Here is a tiny trained network, its code and every weight. The questions are about switching its units off for an input and a class, where a switched-off unit gives its printed mean instead of its output.

import numpy as np


def w(rows, s, z=0):
    codes = np.array(rows[::2]) - 128.0
    scale = np.full(codes.shape[1], s)
    scale[-1] = z or s
    return codes * scale


def f(y):
    return y / 2 * (1 + np.tanh(0.7978845608 * (y + 0.044715 * y**3)))


def log_softmax(a):
    a = a - a.max(-1, keepdims=True)
    return a - np.log(np.exp(a).sum(-1, keepdims=True))


def net(x, mask):
    res = np.array(x, float).reshape(1, 4) / 4 @ E
    y = f(res @ A[0][:, :-1].T + A[0][:, -1])
    res = res + np.where(mask, y, B[0][:, -1]) @ B[0][:, :-1]
    return log_softmax(res[-1] @ U[:, :-1].T + U[:, -1])


A, B = {}, {}
E = w([
[151,181,160,147,250,117,159,80,105,77,50],'x0',
[166,168,166,190,98,165,50,78,61,189,147],'x1',
[91,196,164,167,99,118,215,74,163,180,152],'x2',
[109,146,130,167,122,123,103,135,138,73,135],'x3',
],0.013)
A[0] = w([
[191,128,193,157,105,182,59,69,65,160,148,90],'N1',
[206,188,118,197,103,150,66,88,13,190,132,119],'N2',
[222,66,78,107,159,160,46,183,75,81,108,40],'N3',
[152,186,99,99,171,111,164,98,56,79,43,95],'N4',
[140,124,161,183,105,203,86,137,73,136,89,103],'N5',
[87,79,127,118,193,190,85,154,71,111,133,4],'N6',
[138,107,242,162,143,145,55,76,121,182,156,71],'N7',
[176,178,129,183,96,188,118,105,71,141,100,120],'N8',
[188,206,185,132,214,113,139,99,68,114,22,42],'N9',
[70,88,113,46,172,18,215,199,214,88,104,145],'N10',
[133,127,71,108,2,131,96,192,126,175,209,28],'N11',
[91,173,184,152,134,113,178,118,141,171,140,44],'N12',
[156,63,121,59,204,164,17,166,88,100,113,51],'N13',
[41,216,148,127,115,148,186,46,194,168,171,71],'N14',
],0.0087,0.0031)
B[0] = w([
[123,72,101,78,148,129,160,171,88,83,79,224],'N1',
[96,98,147,105,160,66,190,232,114,39,55,250],'N2',
[219,169,108,221,104,97,152,71,105,180,142,224],'N3',
[58,129,119,69,149,152,47,115,139,111,230,199],'N4',
[134,122,167,114,107,87,126,186,131,117,133,183],'N5',
[160,202,115,132,60,99,119,124,103,138,122,163],'N6',
[150,105,126,82,167,109,169,172,112,132,97,199],'N7',
[167,96,116,111,175,112,82,154,102,133,138,196],'N8',
[91,155,188,60,16,235,49,96,189,114,217,234],'N9',
[124,70,118,107,142,112,140,206,36,2,37,238],'N10',
[61,106,169,71,81,216,19,60,143,76,201,248],'N11',
[180,79,84,195,143,83,80,41,90,205,143,174],'N12',
[180,177,65,216,104,75,172,78,183,184,143,224],'N13',
[233,144,92,194,49,78,163,50,172,144,53,215],'N14',
],0.0084,0.015)
U = w([
[108,84,129,95,202,74,182,244,138,108,41,250],'0',
[73,114,149,82,114,218,100,101,154,154,167,86],'1',
[179,149,110,216,130,47,182,65,149,196,83,42],'2',
],0.011,0.0017)

Each question gives the input, the list of numbers given to net, and the class t.
The units are the neurons (one row each of A and B). Each row of codes is followed by its name. A weight is (code - 128) times the scale printed after its matrix; where a second scale follows, it is the last column's (A, B and U).
mask holds one flag per neuron, in row order. A switched-off neuron (its flag False) gives its mean, the last column of its row in B, instead of its output. The means were averaged over made-up inputs and are rounded, as every weight is.
A unit's drop is (log p(t) with every unit on - log p(t) with that unit switched off) / (log p(t) with every unit on - log p(t) with every unit switched off).
The circuit of an input: a set's keep is (log p(t) with only the set's units on - log p(t) with every unit switched off) / (log p(t) with every unit on - log p(t) with every unit switched off). Starting from the 12 units with the biggest drops (on a tie, the unit counted first), units are removed one at a time, each time the one whose removal leaves the highest keep (on an exact tie, the one counted first), for as long as the keep stays at least 0.8.
units of the circuit, in order: the units of the circuit, biggest drop first
k most important neurons: the k neurons with the biggest drops, biggest first
drop when u is switched off: that unit's drop, to one decimal
input [8,6,8,7], class 1: 2 most important neurons : [N9, N4]
input [-4,8,-8,-3], class 0: 3 most important neurons : [N2, N1, N14]
input [-7,-6,-8,-3], class 2: units of the circuit, in order : [N3]
input [-5,0,-6,2], class 2: 3 most important neurons : [N3, N13, N9]
input [3,-6,8,4], class 2: 3 most important neurons : [N14, N12, N2]
input [-7,-2,-7,2], class 1: 4 most important neurons : [N11, N14, N12, N2]
input [7,3,7,-1], class 1: 4 most important neurons : [N9, N4, N13, N3]
input [7,8,8,2], class 0: 2 most important neurons : [N2, N1]
input [-1,3,-4,-6], class 2: 2 most important neurons : [N10, N3]
input [-1,4,4,-7], class 0: 4 most important neurons : [N2, N3, N13, N1]
input [2,1,0,-7], class 1: 2 most important neurons : [N10, N2]
input [-4,-3,5,8], class 2: 4 most important neurons : [N14, N9, N4, N2]
input [2,5,5,5], class 0: drop when N7 is switched off : 0.2
input [6,4,5,-4], class 1: units of the circuit, in order : [N9]
input [-3,7,6,0], class 0: drop when N2 is switched off : 0.5
input [8,3,2,-6], class 1: drop when N9 is switched off : 1.0
